Here is a tiny trained network, its code and every weight. The questions are about switching its units off for an input and a class, where a switched-off unit gives its printed mean instead of its output.

import numpy as np


def w(rows, s, z=0):
    codes = np.array(rows[::2]) - 128.0
    scale = np.full(codes.shape[1], s)
    scale[-1] = z or s
    return codes * scale


def norm(h):
    return h / np.sqrt((h * h).mean(-1, keepdims=True) + 1e-5)


def f(y):
    return y / 2 * (1 + np.tanh(0.7978845608 * (y + 0.044715 * y**3)))


def log_softmax(a):
    a = a - a.max(-1, keepdims=True)
    return a - np.log(np.exp(a).sum(-1, keepdims=True))


def net(x, mask):
    res = np.array(x, float).reshape(1, 7) / 4 @ E
    u = 0
    for l in range(4):
        y = f(norm(res) @ A[l][:, :-1].T + A[l][:, -1])
        res = res + np.where(mask[u : u + 4], y, B[l][:, -1]) @ B[l][:, :-1]
        u += 4
    return log_softmax(norm(res)[-1] @ U[:, :-1].T + U[:, -1])


A, B = {}, {}
E = w([
[91,238,143,58,241,44,203,211,195,95,62,48],'x0',
[127,96,229,58,206,76,147,121,78,216,184,210],'x1',
[172,194,122,109,118,149,83,193,7,131,109,111],'x2',
[119,112,174,116,75,85,23,196,199,198,82,144],'x3',
[2,121,153,200,88,87,166,147,62,96,63,185],'x4',
[116,133,146,143,138,145,124,133,134,133,143,124],'x5',
[165,94,198,109,79,234,224,181,142,133,80,112],'x6',
],0.00068)
A[0] = w([
[2,101,145,225,104,78,176,161,45,125,65,146,71],'L0N0',
[115,161,22,178,72,171,95,127,169,83,70,36,1],'L0N1',
[187,80,246,119,92,244,222,162,141,123,50,107,96],'L0N2',
[97,169,69,166,206,24,4,50,119,97,159,150,47],'L0N3',
],0.002,0.00075)
B[0] = w([
[208,195,153,11,121,170,89,74,205,75,164,180,216],'L0N0',
[180,84,189,143,167,80,144,179,113,114,181,198,217],'L0N1',
[41,167,7,112,101,25,98,145,106,154,233,150,255],'L0N2',
[91,126,101,83,24,171,244,218,127,171,177,126,195],'L0N3',
],0.0022,0.00096)
A[1] = w([
[155,171,102,180,179,153,248,27,49,88,158,113,11],'L1N0',
[146,165,173,66,179,79,142,185,163,67,103,79,21],'L1N1',
[188,175,118,165,175,150,235,65,62,99,153,120,91],'L1N2',
[170,41,99,164,53,159,62,81,92,148,206,205,255],'L1N3',
],0.0017,0.00055)
B[1] = w([
[42,14,96,49,150,188,8,217,190,138,71,127,141],'L1N0',
[117,148,97,212,133,165,134,44,88,191,81,159,158],'L1N1',
[66,81,125,87,158,128,14,168,139,117,87,129,144],'L1N2',
[97,223,98,166,216,121,199,101,117,163,29,109,254],'L1N3',
],0.0015,0.0016)
A[2] = w([
[105,175,145,77,187,70,159,190,172,90,130,97,78],'L2N0',
[254,105,87,85,182,163,100,125,177,184,208,21,4],'L2N1',
[89,103,224,49,190,118,154,112,61,223,147,168,110],'L2N2',
[139,142,85,193,40,189,126,157,180,34,67,55,71],'L2N3',
],0.0021,0.00032)
B[2] = w([
[135,133,96,217,133,176,137,58,89,183,99,151,255],'L2N0',
[36,180,183,117,72,101,153,109,108,36,82,252,220],'L2N1',
[200,120,76,188,132,87,121,183,183,24,169,123,242],'L2N2',
[172,110,159,91,225,40,136,148,113,150,220,190,223],'L2N3',
],0.0023,0.00084)
A[3] = w([
[44,50,131,158,144,89,194,36,242,122,157,149,178],'L3N0',
[170,218,93,98,141,133,54,197,2,100,105,104,254],'L3N1',
[164,24,126,184,40,197,50,42,64,164,197,191,49],'L3N2',
[145,146,197,164,44,49,40,189,196,242,75,135,140],'L3N3',
],0.0018,0.00056)
B[3] = w([
[197,121,197,123,55,160,47,166,45,177,94,61,225],'L3N0',
[137,36,203,151,60,137,116,68,209,188,120,83,253],'L3N1',
[76,248,130,116,251,50,220,184,205,128,38,46,158],'L3N2',
[72,63,57,80,222,231,161,85,54,25,149,98,189],'L3N3',
],0.0019,0.0015)
U = w([
[114,229,111,204,245,94,217,90,153,184,2,66,135],'0',
[100,210,207,46,80,125,112,73,166,25,103,246,125],'1',
[234,61,139,179,199,28,125,216,145,75,233,165,112],'2',
[43,148,28,95,47,108,193,189,89,194,218,100,89],'3',
[46,11,76,59,210,231,67,126,96,60,96,79,95],'4',
[159,126,119,158,90,162,113,92,115,154,129,139,252],'5',
[179,63,231,146,38,154,58,104,121,197,102,40,69],'6',
],0.0048,0.0032)

Each question gives the input, the list of numbers given to net, and the class t.
The units are the neurons (one row each of A and B). Each row of codes is followed by its name. A weight is (code - 128) times the scale printed after its matrix; where a second scale follows, it is the last column's (A, B and U).
mask holds one flag per neuron, layer by layer. A switched-off neuron (its flag False) gives its mean, the last column of its row in B, instead of its output. The means were averaged over made-up inputs and are rounded, as every weight is.
A unit's drop is (log p(t) with every unit on - log p(t) with that unit switched off) / (log p(t) with every unit on - log p(t) with every unit switched off).
The circuit of an input: a set's keep is (log p(t) with only the set's units on - log p(t) with every unit switched off) / (log p(t) with every unit on - log p(t) with every unit switched off). Starting from the 12 units with the biggest drops (on a tie, the unit counted first), units are removed one at a time, each time the one whose removal leaves the highest keep (on an exact tie, the one counted first), for as long as the keep stays at least 0.8.
units of the circuit, in order: the units of the circuit, biggest drop first
most important unit: the unit with the biggest drop
k most important neurons: the k neurons with the biggest drops, biggest first
drop when u is switched off: that unit's drop, to one decimal
input [4,1,5,3,0,7,-1], class 5: units of the circuit, in order -> [L3N2, L2N0]
input [-3,-1,-7,-7,-6,-5,-3], class 4: most important unit -> L1N0
input [-7,4,1,-8,-5,-8,-2], class 4: 3 most important neurons -> [L1N0, L2N0, L1N2]
input [5,3,-3,-3,7,4,8], class 3: 2 most important neurons -> [L0N2, L2N1]
input [3,-3,8,4,7,7,2], class 6: units of the circuit, in order -> [L3N1, L2N1]
input [4,-4,0,5,3,3,2], class 4: units of the circuit, in order -> [L3N3, L1N3]
input [-7,-6,5,0,-3,4,1], class 0: 2 most important neurons -> [L3N2, L2N2]
input [-1,-5,2,1,4,1,7], class 3: 2 most important neurons -> [L0N2, L2N2]
input [0,-2,0,7,4,-4,3], class 4: 2 most important neurons -> [L3N3, L2N1]
input [1,6,2,-1,-7,1,2], class 1: 3 most important neurons -> [L2N1, L0N1, L2N3]
input [-7,-6,6,-2,6,-3,1], class 0: 2 most important neurons -> [L3N2, L2N1]
input [-1,7,3,8,-5,-4,6], class 4: 4 most important neurons -> [L3N3, L2N3, L0N1, L0N0]
input [2,3,0,4,2,4,0], class 4: 2 most important neurons -> [L3N3, L0N1]
input [1,6,-8,1,2,1,4], class 6: units of the circuit, in order -> [L3N0]
input [6,-8,-1,2,-1,-1,1], class 2: 4 most important neurons -> [L2N3, L1N3, L3N2, L0N1]
input [-8,-7,-7,2,8,-2,8], class 0: 2 most important neurons -> [L3N2, L2N1]
input [-7,-8,1,3,3,0,7], class 2: units of the circuit, in order -> [L2N3, L2N0]
input [-7,8,3,-2,0,-2,5], class 2: 2 most important neurons -> [L2N2, L1N1]
input [-6,3,6,-3,-7,-4,4], class 1: 2 most important neurons -> [L2N1, L1N1]
input [5,8,5,6,2,3,1], class 2: units of the circuit, in order -> [L2N2]
input [-6,7,-5,6,4,3,4], class 2: units of the circuit, in order -> [L2N2, L3N1]
input [5,-5,-3,8,6,-5,1], class 4: units of the circuit, in order -> [L3N3, L2N1, L1N3]
input [6,-7,6,8,3,5,1], class 4: units of the circuit, in order -> [L3N3, L1N3]
input [-2,-6,-7,3,-7,3,8], class 3: drop when L3N1 is switched off -> 0.5
input [-8,7,8,4,-4,0,-4], class 0: drop when L2N0 is switched off -> -0.1
input [6,3,-5,4,6,-4,-7], class 3: drop when L0N3 is switched off -> 2.3
